Rows lie near named flat spaces through zero. A row that begins with a name and a colon came from that space; any other row is followed by the name of its block's space that it lies nearest.
cmct: [-118 -372 -574 -102  131  215 -450  223 -215  121  -13  237 -197  145
  155  -90 -245  -23   99   49  245  191  278  112 -278 -156   32 -448
   30  -19 -222  -79  156]
hpsz: [ 151   -8  -49  176   30  -34 -189  -51 -192 -193  -81  114 -130 -237
  -55 -114 -244  -73   36   93 -168  275 -135  -18 -178   -5  -81  -26
  -14  201  -96  -31  100]
dtsl: [ 116  215  192   23  -21 -185  191  -64   33 -149   56 -122  -45 -237
 -133   10   18 -115  -55   62 -155  115 -319 -130   47   75  -55  271
   41  173  184   48 -111]
dtsl: [ 267  189  207 -147   10   21 -120   76  121 -185 -118 -290 -188  -21
  108  287   47 -133 -357  124 -219 -253  -45 -324 -246  176  -69  501
   -8  119 -230 -112 -118]
pzcp: [ 360 -108  -30  -53  173  143  -56  -65 -170   74 -196 -294 -147 -177
 -108  -34 -209  -94 -143   80  -13  -89 -143   -4 -311 -191  -60  268
   41  145   -6  275   39]
dtsl: [  28   47  -76  161  -22   91 -454  168  -51 -395 -119  261 -210   28
  271  131  -70  -75  -69   94  -95  244  124 -228 -283  170  -30  -28
   15  126 -391 -407   78]
btgf: [-137  -92   45  -34  -16   19  280 -142   19  298   40  -25  227  124
 -106  -85  138   56   87 -139  273 -142   78  237  278 -146   52  -68
   66 -120  303  203  -19]
hpsz: [ 231    7  474  202   57   36  153 -346   88  -99  -43  -43  228 -275
 -181   32   74  -30  -93  -74   19  106  -43   33  178 -149  -34  164
  191  171  219   46   51]
pzcp: [ -49  176   58  -13  -11  -70  224  -15  -31 -102  -51  -67   47 -151
 -131  -95   68    3   -1    1   78   14 -122 -105  161   -4    3  136
  -24   -3  234  201   48]
pzcp: [ 151    5  242  122   54   39   85 -211  -57 -114 -185 -136  -29  -51
    9   -2  -24  -30  -93   -8   62  -96 -148   -4 -138  -50  -51  468
   51  123   19   60  -26]
pzcp: [-226 -463 -525  207   47  323  -92   32 -336  473 -168  241    8  469
  184 -237  -84  129  406 -185  571   90   96  561 -154 -312  111 -428
   85 -194   51  122   81]
dtsl: [ -81  114  290 -140  -40   61  525 -167  190  140  -88 -307  139    1
 -180   56  327  133 -152 -178  161 -186 -144   47  336  -72  -55  394
   -1 -299  406  307  -56]
dtsl: [-294 -109 -191  -74 -111 -273 -104   58   91  158  419  299   34  136
   50  -17  -47  -35  208   22  -97  161   77  167  176  142   30 -469
    0   52  -41 -314 -135]
btgf: [ 161 -134  163  -87   71   88 -299  -92  134  -29    0  -86  -33  -20
  106  250  -27  -51 -230   65    0 -127  151  -75 -101   15  -27  108
  110  200 -233 -245   22]
pzcp: [  90 -115  -34   27  113   24 -228  -23  -27 -202   23   94  -36 -263
  -63  -85 -226   69   -7   73 -186  174   96  -87 -113  -65  -30 -186
  -77   42 -202  -44  192]
pzcp: [ -60  493  541   45 -253 -132  116    8  379 -284   64   71  297  -20
   24  335  475  -30 -225  -40 -146 -119  215 -344  515  343   31   47
   49    7   68 -295  -32]
pzcp: [  36 -152 -117   15  126  115  153  -57 -134  190 -104 -161   14   20
  -51 -150  -65   77  127  -45  259  -87 -147  160  -90 -231   63   69
   27  -33  152  294   36]
hpsz: [  90  190  122 -320   -3   21  143   86  203   39  -16 -360  -19 -128
 -126  204  181    4 -293   34  -66 -222  -46 -233  159   60  -38  215
  -35  -90  119  163   -9]
cmct: [-193 -346 -577  -61   93   18  -12  122 -293  351  116  197  -31  176
  -50 -389 -290   49  346  -34  121   75  139  344 -152 -235   64 -492
 -108 -201   23  257   33]
hpsz: [ 381  217   87 -378   13 -101  -46  178  206    4  133 -411 -204 -301
 -191  269  -38 -160 -387  178 -579  -87 -148 -320  -99  150 -134  151
  -74   50  -88   59 -135]
pzcp: [ 301 -120  -46 -160   58  189 -299  -13  -26  126 -119 -162 -129 -209
 -129  165 -123  -90 -290   70 -133   59   75   -7  -74  -77 -143  -86
   56   96  -81   48  139]
cmct: [  34  160  224  -39  -83   -3  315  -93   79  136  -95 -221  148   49
 -110   32  190   63  -86  -86  -19 -290  -43   28  202   19  -12  221
  -60 -158  180  225  -49]
hpsz: [ 274  111  200  200   24   -2  -20 -122  -72 -196 -106  -17   20 -335
 -158  -38  -96  -54  -46   44 -201  204 -150  -78  -21  -37  -65   48
   35  176   44   66  102]
cmct: [  55 -334  -99 -105  120   89   96 -199 -111  417  -91 -308  -26  150
  -28 -119 -182  156   64  -43  138 -392 -127  342 -179 -209   -3  193
  -91  -80  -35  284  -18]
cmct: [  22  538  690  162 -180 -126  467 -157  294 -341 -116 -189  224  -78
  -30  208  466   44 -177  -88  -66 -187 -211 -297  365  240    3  597
   18  -26  241  -26 -112]
cmct: [-228 -212 -269  -43   24   75  -78  120  -36  110   96  245   14  271
  126 -102  -26   43  138  -75  129   36  306  134  -68  -73   59 -292
  -25 -223  -98  -68  -13]
hpsz: [-288   72 -232 -293 -115 -186  144  202  176  234  296  -55   -5   50
  -80   32  111  115   96    1  -92   -7 -106   29  301  138   25 -332
 -137 -207  123   13  -72]
btgf: [  70  183   91  147  -86   -1 -263   35  -68 -304 -122  223   20 -129
   30   50  -11 -113 -108   74 -112  129  208 -206   43  145  -39  -97
   10  167 -137 -175  152]
hpsz: [-258  -99 -399 -238    8    3  -16  336   84  233  259  104    2  269
   99   -9   69   39  157  -23   98  -18  212   29   31  -12  136 -459
  -33 -247  -19  -30  -85]
pzcp: [  53  -23   71 -254   36   92  144   -8  125  240  -16 -285   42   98
  -42  147  156  -24 -192  -38  146 -303   64    0   79  -67    6  195
   63  -81  134  159  -79]
hpsz: [ 153 -210  195   88   86  213  148 -339  -85  204 -264 -206  139  -45
 -146  -97  -45  163  -53 -129  146 -215    0  265   26 -257  -57  207
  -13 -105  101  317  149]
cmct: [ 260  -94 -105  293   65 -108 -467   17 -240 -318   31  290 -241 -138
  131 -106 -444 -191  104  187 -409  329  -46  -48 -537   71  -60  -88
  -10  356 -450 -319  -26]
dtsl: [-117  -21 -303   17 -120    3 -149  177  -92  131   35  189  -89  123
   36  -31  -44    7  119   -9 -111  184   32  127    9   85  -34 -388
  -79 -121  -74  -82   14]
pzcp: [ 209  243  452  126 -117  123 -288  -66  245 -303 -124   66  158 -235
    5  386  244  -38 -327   17 -134  107  228 -285  291  174  -54  -88
  139  183 -107 -335  200]
cmct: [-133  154  -82  244 -132  -98 -112  156  -69 -290   51  406  -66   83
  141  -56    8  -88  146    2 -170  359   52  -79  -66  183   -8 -184
  -20  -18 -119 -286  -59]
cmct: [ 134 -216 -306   20   37  227 -520  173 -163    8 -140  168 -213  138
  180   47 -232  -48  -69   61 -153   75  296   31 -397   -5  -60 -260
  -55  -38 -450 -179  104]
btgf: [ 254  211  235  105  -35  193 -247  -26  -18 -280 -341  -71  -46 -211
   19  243  108 -106 -315   65   56   57   32 -269   27   80  -80  215
  122  233  -43  -86  202]
dtsl: [ 157  223  160 -117   17 -126  -66  127  170 -252  103 -141  -91 -137
   43  189   31 -112 -184  142 -260  -68  -58 -355 -104  176    7  208
   -3  152 -147 -153 -107]
btgf: [ -27 -134  -96   63   59   83  -98   11  -37    6  -57  -13  -76  107
  142  -10  -68  102   95   -2  100  -33  -70   64 -182  -41   44   28
  -22  -11 -154  -65   20]
hpsz: [ 137 -389 -360   14  207  154 -160  -48 -315  240  -77   -5 -106  -57
  -79 -259 -371   -9  151   30  138   87   -9  269 -313 -324    0 -197
   20   66  -29  259  121]
hpsz: [ 102    5  282   49   -8   94  127 -247   53   59 -156 -164  127 -120
 -125   66  105   69 -128  -75  103  -90  -66   76  196  -78  -58  193
   59   21  167  124   95]
cmct: [  41 -133 -106  201  -15   42  -77  -86 -209  167   -8  251  114   13
  -71 -143  -90 -129  159  -46  136  219  113  252   56 -145   11 -338
  155  139  149   39   48]
cmct: [ 105   -7 -129 -126  104   46 -145   86 -102 -191 -167 -188 -295  -92
   57  -20 -203   20 -144  126 -130  -94 -122 -189 -366   34  -78  344
 -161   -2 -252   70   52]
cmct: [ 124  234  160   60  -55  -38  -20   16  130 -137   40  -50   65 -391
 -172  158  130  -17  -57   53  -65  321 -239 -171  316   62  -11 -203
  122  209  213  -54  133]
hpsz: [  65  176  225   25  -43  -61   74  -92   24 -171  -94  -78    3 -112
  -42   52   60  -52 -141   28  -55  -63  -70 -139   59   92  -57  302
   -3   93   46    9   -1]
dtsl: [ 218  -66  136   12   80  100 -141 -139  -58  -51 -127  -52   10 -149
  -60   43  -84 -105 -180   40   28  -29  118  -39  -70  -93  -57  128
   99  180  -26   36   94]
dtsl: [ 214  140  166  197  -77  364 -391   83   38 -377 -355  175 -108 -130
   95  303  161  -63 -337  -34  -97  382  219 -242  -39   86 -152  -27
  114  -33 -183 -278  230]
pzcp: [  54  163  -49 -210  -13 -199  -64  216  101 -159  226   25  -58 -114
  -65   -2 -101  -87 -103  130 -488  -42  179 -275  -75  168  -21 -126
 -177  -73 -203  -47  -79]
dtsl: [ -79 -252   87   67   30  145   82 -245  -17  197  -44  100  159  107
  -41  -49   61   34   16 -161  292   26  173  289  144 -203  -23  -33
  139  -74  175   50   42]
dtsl: [-126 -124 -153  105   67 -112  156 -101 -194   38    2    5  -58   22
   -4 -285 -193   89  274    1  125    7 -275  183 -139  -96   35  119
  -83   28   61  156  -25]
cmct: [ -98   80 -155   72   -7 -200 -110  205  -52 -228  208  290  -41   77
  136 -122 -121 -112  178   95 -182  113  128 -151 -183  128   91 -185
  -57   64 -198 -200 -113]
hpsz: [-163 -159   83   15  -42  114  143 -101  213  302  112   17  251  144
  -20   85  230  219  116 -189  196   -8   74  266  344 -110   72 -324
   72 -221  160  -32   30]
pzcp: [  12 -104  161 -122  127   73  -80  -72  197 -105   70  -55  133 -144
  -26   79   22  124 -118    4   48 -102  230 -134   96  -86   51  -58
    9  -20  -92  -46  149]
pzcp: [  19  -20  -81 -133   77  -49 -181   95   66  -82  148   20   -5 -185
  -37   37  -81  -27  -31  108  -35   75   89 -159   33   -1   45 -230
   22  137  -67  -74   93]
btgf: [ -11  -95  -95  -49   78   74  170  -69 -145  132 -135 -142  -34   31
  -67 -151  -58   32   25  -39  199 -121  -88  114  -72 -156   -9  203
  -25  -76  147  295   20]
hpsz: [ -52  -45  112  154  -62  197   81 -165  -53  114 -209  101  242   35
  -92  -61  136  121   13 -165  213  -16  216  186  283 -129   -9 -162
   25 -164  167  152  205]
btgf: [ -44  -50  118   -4   74   -2  244 -129   15   -6   -1  -56   87    8
  -54 -109   33   40   19  -71  123  -88    2   41   20 -121   20  217
   12  -88  141  156  -40]
btgf: [  30  305  236 -104  -57  -59  244   46  123 -135  -75 -216    1   33
   14  133  230  -76 -198    9   -5 -242  -69 -254   62  138   -1  463
   -4  -29  112   71 -134]
btgf: [ 135  210  364  126   25  -14   13 -119   92 -399  -52   63  129 -359
 -118   62   95  -77 -162   29  -29  199   51 -283  180   12  -21  120
  121  191  118  -55  136]
dtsl: [  12 -280 -578   91  103  209 -214  119 -513  150 -350   22 -310  218
  129 -337 -403   62  203   36  120  -68  -56  241 -564 -165  -27   17
 -204 -123 -258  280  121]
btgf: [ -15 -174 -103   21  -12   71 -173   -6  -42   97   11  147  -14  126
   54  -19  -95   16   17  -33  -87   25  208  145  -91  -23  -38 -198
  -37  -96 -174  -96   18]
btgf: [ 155  245  107    8   -5  -38 -154   99   -2 -392 -140  -75 -154 -182
   49   76  -64  -38 -183  141 -271  -36  -44 -361 -184  183  -54  268
 -124   94 -246  -77   64]
dtsl: [-153 -132  -89   -5  -25   61  241  -75  -17  315   67   83  203   54
 -175 -150   91   93  151 -166  177   88   90  293  300 -188   19 -332
   32 -234  320  230   46]
pzcp: [ 181  195  106 -113  -16 -160  202  -35   25   39   30 -314  -86 -257
 -207   36  -15  -77 -100   87 -194  -21 -400  -84   55   56  -75  252
  -19  137  200  192  -93]
btgf: [ 348  478  585  343 -103 -185   77 -232   35 -548 -175  -95   12 -564
 -187   94   31  -86 -168  108 -390  254 -449 -322  123  210 -134  422
   23  380   88  -74   79]
cmct: [  11   64   46 -141  -16  272  -96   75   97  -40 -242 -129  -36    8
   36  233  220   42 -290  -43  199  -64  155 -157  115    7  -50  110
   47 -127   21   17  159]
btgf: [  77 -229  -99    2  151  184 -149  -13  -85  -75 -114    7 -160   32
   91  -37 -150    8  -58   -6   52   67   72   20 -336 -144  -44  146
   13  -58 -173   -6   34]
btgf: [ -21 -197 -160 -157  104  146   51  -33  -58  311  -87 -239  -22   94
   -6    0    2   60    8  -26  377 -201  -86  158  -11 -184   48   72
   69    5  139  217   38]
hpsz: [ 197 -238  -71  -40  158  -37   42 -194 -188  186    3 -168  -74 -159
 -172 -199 -315  -49   37   53  -48  -47 -171  199 -216 -214  -59  130
   -5  141   51  264  -15]
dtsl: [ 172  -36  -11  -50   18  -63 -104  -93  -97   44  -45 -141 -138 -161
  -95   -9 -199  -62  -91   99 -179  -25 -169   33 -122   18 -109  132
  -48  168  -67   57   12]
[ -19   -1  -93  289  -75   99 -250   63 -105 -153  -68  367   12  -36
   59  -25  -22   -9  124  -32  -32  418  105   44   21   20  -12 -407
   57   24  -80 -207  148]
btgf
[  12  112   64   -9  -43  -77  -46   49   58  -66   79   57   49  -23
   14   76   60  -95  -37   43  -39    8   72 -109   81   87   28  -63
   56  112    5 -108  -34]
dtsl
[ -22 -152 -153  -49   33  -25 -129   12  -34  154  176  177  129  -85
 -121  -98 -115  -31   92   12  -14  119  241  111  135 -106   36 -504
   37   40   34   19  101]
dtsl
[ 110   30 -143  235  -98   96 -306  110 -183  -40 -131  249  -97   66
  104   41  -61 -146   41   24  -75  270   56   50 -139   69  -42 -247
   78  123 -132 -185   35]
dtsl
[-213  -92   15 -221   -4   85  247  -65  171  262   -5 -241   54  145
  -17   84  212  207  -44 -123  282 -228  -81  131  234  -61   10  138
  -25 -248  188  136   -6]
cmct
[ -56   17 -285  131  -84  104 -243  214 -184    2  -60  356   26  101
   51  -79  -27  -90  108  -11   18  230  309   28   11   12   28 -510
   15  -52  -61  -60  123]
hpsz
[-275  -99 -254  181 -140  163 -131   93 -150  157 -106  386   84  374
  177  -50  124   10  187 -140  327  131  289  243  118   -6   50 -397
   67 -149   23 -127   69]
pzcp
[  53  260  122  254 -134 -197  -80   -9 -100 -236    7  232   90 -125
  -19  -63  -41 -126   88   80 -200  124    3 -110   89  180   11 -124
  -10  242  -33 -132   27]
pzcp
[   3   39  153 -105   56  -86   38   12  197 -121  177  -39   77  -73
   -1   74   51   10  -62   32  -90  -72   93 -170   46   29   55   27
    9   13  -48  -90  -49]
cmct
[ -90   86  235  -82 -113   25  239  -59  264  171   68 -101  184  117
  -40  189  329   83  -91 -139   48 -125   43   58  346   47    3   10
   50 -194  191  -19  -83]
dtsl
[-103  -96 -155 -262   80   58 -231  176  140  -38  137   21 -106   37
  123  183   48  -67 -135   69  172   44  181 -171  -25   17   37  -98
  108   58  -88 -204    5]
pzcp
[ 219   32  131  237  -30  216 -289  -86 -125 -227 -326  107  -67 -133
   30   89  -40  -53 -173    5  -52  193   81  -59 -104    9 -120   65
   58  112 -145 -107  198]
btgf
[ -40  115 -265  290 -168    7  -94  174 -234   40 -116  225  -99  145
   94  -85  -26  -31  252  -14  -60  268 -183  141  -75  109    2 -287
  -35   -8  -22  -64  -10]
dtsl
[  62  195  180  293  -88  -95  102 -150 -187 -207 -215   37  -31  -29
   27  -98  -26  -74   50   15   -9   13 -242   -9  -74   99  -48  379
  -10  180   47   19  -33]
btgf
